Below is a small trained network, with its code and all its weights. Each question gives an input and a class and asks what happens when units are switched off, that is, made to give their printed mean instead of their output.

import numpy as np


def w(rows, s, z=0):
    codes = np.array(rows[::2]) - 128.0
    scale = np.full(codes.shape[1], s)
    scale[-1] = z or s
    return codes * scale


def norm(h):
    return h / np.sqrt((h * h).mean(-1, keepdims=True) + 1e-5)


def f(y):
    return np.maximum(y, 0)


def log_softmax(a):
    a = a - a.max(-1, keepdims=True)
    return a - np.log(np.exp(a).sum(-1, keepdims=True))


def net(x, mask):
    res = np.array(x, float).reshape(1, 8) / 4 @ E
    u = 0
    for l in range(3):
        y = f(norm(res) @ A[l][:, :-1].T + A[l][:, -1])
        res = res + np.where(mask[u : u + 12], y, B[l][:, -1]) @ B[l][:, :-1]
        u += 12
    return log_softmax(norm(res)[-1] @ U[:, :-1].T + U[:, -1])


A, B = {}, {}
E = w([
[127,129,125,128,128,129,130],'x0',
[132,128,125,124,128,131,129],'x1',
[79,130,154,91,157,198,45],'x2',
[114,108,130,165,70,171,119],'x3',
[128,128,127,130,128,128,127],'x4',
[105,35,3,86,111,115,122],'x5',
[98,186,119,52,43,117,131],'x6',
[132,75,188,119,94,41,49],'x7',
],0.007)
A[0] = w([
[73,203,118,59,30,134,178,71],'L0N1',
[173,42,148,189,235,181,147,70],'L0N2',
[159,191,90,64,205,122,143,132],'L0N3',
[134,130,36,156,96,208,133,162],'L0N4',
[144,82,140,165,20,218,132,60],'L0N5',
[188,148,115,172,127,63,194,102],'L0N6',
[108,133,160,95,214,208,37,123],'L0N7',
[107,134,130,88,189,194,56,3],'L0N8',
[130,69,142,197,59,192,124,126],'L0N9',
[192,122,109,21,254,76,106,163],'L0N10',
[125,173,196,147,127,141,149,126],'L0N11',
[190,121,134,168,79,84,180,108],'L0N12',
],0.0091,0.0049)
B[0] = w([
[133,136,120,51,240,112,101,238],'L0N1',
[133,149,128,1,214,122,97,246],'L0N2',
[80,108,184,176,150,147,148,213],'L0N3',
[94,83,153,144,121,166,146,254],'L0N4',
[53,187,184,126,143,82,160,187],'L0N5',
[109,193,85,163,89,129,103,216],'L0N6',
[131,199,43,155,58,103,139,252],'L0N7',
[115,162,75,150,102,142,102,178],'L0N8',
[91,149,182,133,143,6,168,214],'L0N9',
[68,125,191,122,62,72,174,248],'L0N10',
[182,104,162,118,100,142,169,209],'L0N11',
[109,173,46,114,113,123,103,206],'L0N12',
],0.0097,0.0053)
A[1] = w([
[175,110,131,107,40,66,77,88],'L1N1',
[138,146,117,84,98,134,111,122],'L1N2',
[180,138,57,176,147,97,166,4],'L1N3',
[141,113,116,165,228,95,72,68],'L1N4',
[226,179,152,119,126,162,162,91],'L1N5',
[94,78,98,150,123,108,136,4],'L1N6',
[158,137,174,150,126,133,168,136],'L1N7',
[111,10,96,102,124,125,120,102],'L1N8',
[143,93,134,163,101,160,116,42],'L1N9',
[115,141,125,132,94,171,47,88],'L1N10',
[130,133,114,120,114,210,226,58],'L1N11',
[229,180,183,179,135,131,117,19],'L1N12',
],0.011,0.0022)
B[1] = w([
[119,71,154,179,204,160,100,255],'L1N1',
[190,126,78,151,181,152,125,192],'L1N2',
[132,158,27,160,148,109,114,171],'L1N3',
[160,135,105,49,168,92,149,175],'L1N4',
[131,68,107,134,41,173,126,212],'L1N5',
[153,153,138,117,93,170,180,187],'L1N6',
[100,100,124,123,149,126,196,182],'L1N7',
[144,132,157,113,56,177,161,224],'L1N8',
[66,126,145,150,74,116,144,128],'L1N9',
[97,176,62,156,126,90,107,160],'L1N10',
[111,71,169,204,211,126,2,230],'L1N11',
[167,153,142,96,75,183,160,209],'L1N12',
],0.0086,0.0042)
A[2] = w([
[115,68,133,156,63,175,162,46],'L2N1',
[179,163,104,51,154,135,113,139],'L2N2',
[126,145,143,5,137,171,48,187],'L2N3',
[136,99,103,73,131,198,176,108],'L2N4',
[221,125,176,157,119,113,130,99],'L2N5',
[147,83,105,114,134,126,217,74],'L2N6',
[97,171,122,72,208,146,113,97],'L2N7',
[94,98,134,187,194,172,126,9],'L2N8',
[73,34,73,104,114,130,133,178],'L2N9',
[131,78,107,113,65,171,170,141],'L2N10',
[145,176,65,204,95,77,136,22],'L2N11',
[191,1,181,184,122,57,8,8],'L2N12',
],0.0094,0.0018)
B[2] = w([
[123,169,177,84,133,156,170,181],'L2N1',
[203,1,102,118,121,100,98,199],'L2N2',
[200,125,94,97,125,65,163,249],'L2N3',
[186,75,138,107,97,148,124,190],'L2N4',
[130,73,45,155,88,187,87,161],'L2N5',
[186,146,159,132,104,67,96,172],'L2N6',
[186,79,100,143,156,97,156,253],'L2N7',
[146,69,187,126,133,86,26,184],'L2N8',
[190,207,141,188,59,153,177,239],'L2N9',
[173,149,165,107,20,209,89,186],'L2N10',
[63,142,99,118,165,169,76,208],'L2N11',
[85,75,134,179,249,220,84,186],'L2N12',
],0.0067,0.0054)
U = w([
[226,87,99,34,167,69,154,246],'0',
[95,219,9,192,91,119,85,105],'1',
[176,118,207,118,19,204,182,147],'2',
[88,48,196,184,221,175,89,83],'3',
[23,170,222,120,125,35,234,27],'4',
],0.013,0.0014)

Each question gives the input, the list of numbers given to net, and the class t.
The units are the neurons (one row each of A and B). Each row of codes is followed by its name. A weight is (code - 128) times the scale printed after its matrix; where a second scale follows, it is the last column's (A, B and U).
mask holds one flag per neuron, layer by layer. A switched-off neuron (its flag False) gives its mean, the last column of its row in B, instead of its output. The means were averaged over made-up inputs and are rounded, as every weight is.
A unit's drop is (log p(t) with every unit on - log p(t) with that unit switched off) / (log p(t) with every unit on - log p(t) with every unit switched off).
The circuit of an input: a set's keep is (log p(t) with only the set's units on - log p(t) with every unit switched off) / (log p(t) with every unit on - log p(t) with every unit switched off). Starting from the 12 units with the biggest drops (on a tie, the unit counted first), units are removed one at a time, each time the one whose removal leaves the highest keep (on an exact tie, the one counted first), for as long as the keep stays at least 0.8.
units of the circuit, in order: the units of the circuit, biggest drop first
unit that matters most: the unit with the biggest drop
k most important neurons: the k neurons with the biggest drops, biggest first
drop when u is switched off: that unit's drop, to one decimal
input [-6,0,-5,1,-3,-2,4,6], class 3: units of the circuit, in order => [L1N1; L2N12]
input [-3,-8,-6,0,-6,5,4,0], class 1: unit that matters most => L0N2
input [-4,-7,7,1,6,-7,-4,-3], class 1: 3 most important neurons => [L0N7; L0N8; L1N10]
input [2,2,-4,8,4,7,-7,0], class 4: 3 most important neurons => [L0N9; L0N5; L0N1]
input [1,2,-6,6,1,6,3,7], class 3: 2 most important neurons => [L1N1; L2N12]
input [-7,5,4,7,8,3,8,3], class 0: 2 most important neurons => [L0N1; L0N10]
input [1,-4,1,6,-2,0,6,2], class 0: 2 most important neurons => [L0N1; L0N10]
input [7,4,-6,-8,4,-7,8,-4], class 0: 4 most important neurons => [L0N1; L0N9; L0N4; L0N5]
input [7,1,-2,1,-5,-1,0,-2], class 1: 4 most important neurons => [L0N6; L0N12; L1N1; L0N2]
input [-6,-2,-3,-5,7,-6,5,-2], class 2: units of the circuit, in order => [L0N11; L1N5]
input [-2,-8,-4,-6,-2,0,-7,8], class 3: 4 most important neurons => [L0N10; L2N12; L0N1; L1N1]
input [0,8,8,-6,2,6,2,0], class 1: 2 most important neurons => [L0N7; L0N8]
input [-3,-6,-6,1,3,-6,4,-7], class 3: 2 most important neurons => [L1N11; L0N7]
input [-2,4,7,4,7,-8,8,4], class 0: units of the circuit, in order => [L0N1; L2N3; L0N10]
input [-3,-2,-4,7,-1,3,-5,-2], class 4: unit that matters most => L0N9
input [-2,-5,-7,7,0,-7,3,0], class 1: 3 most important neurons => [L0N12; L0N6; L0N10]
input [-1,3,8,-3,7,-8,6,7], class 1: units of the circuit, in order => [L0N7; L1N10]
input [0,-1,5,-3,-7,7,2,-7], class 2: 2 most important neurons => [L1N8; L2N9]
input [1,6,-4,1,-2,4,5,-7], class 3: units of the circuit, in order => [L1N11; L0N4]
input [-8,7,0,5,4,1,6,-6], class 0: units of the circuit, in order => [L0N1]
input [5,-6,6,7,2,-2,2,-2], class 4: drop when L0N5 is switched off => 0.9
input [-5,-7,4,1,-5,-1,-8,-1], class 0: drop when L2N1 is switched off => 0.0
input [-4,-8,1,-7,-5,1,-5,6], class 4: drop when L2N12 is switched off => -0.3
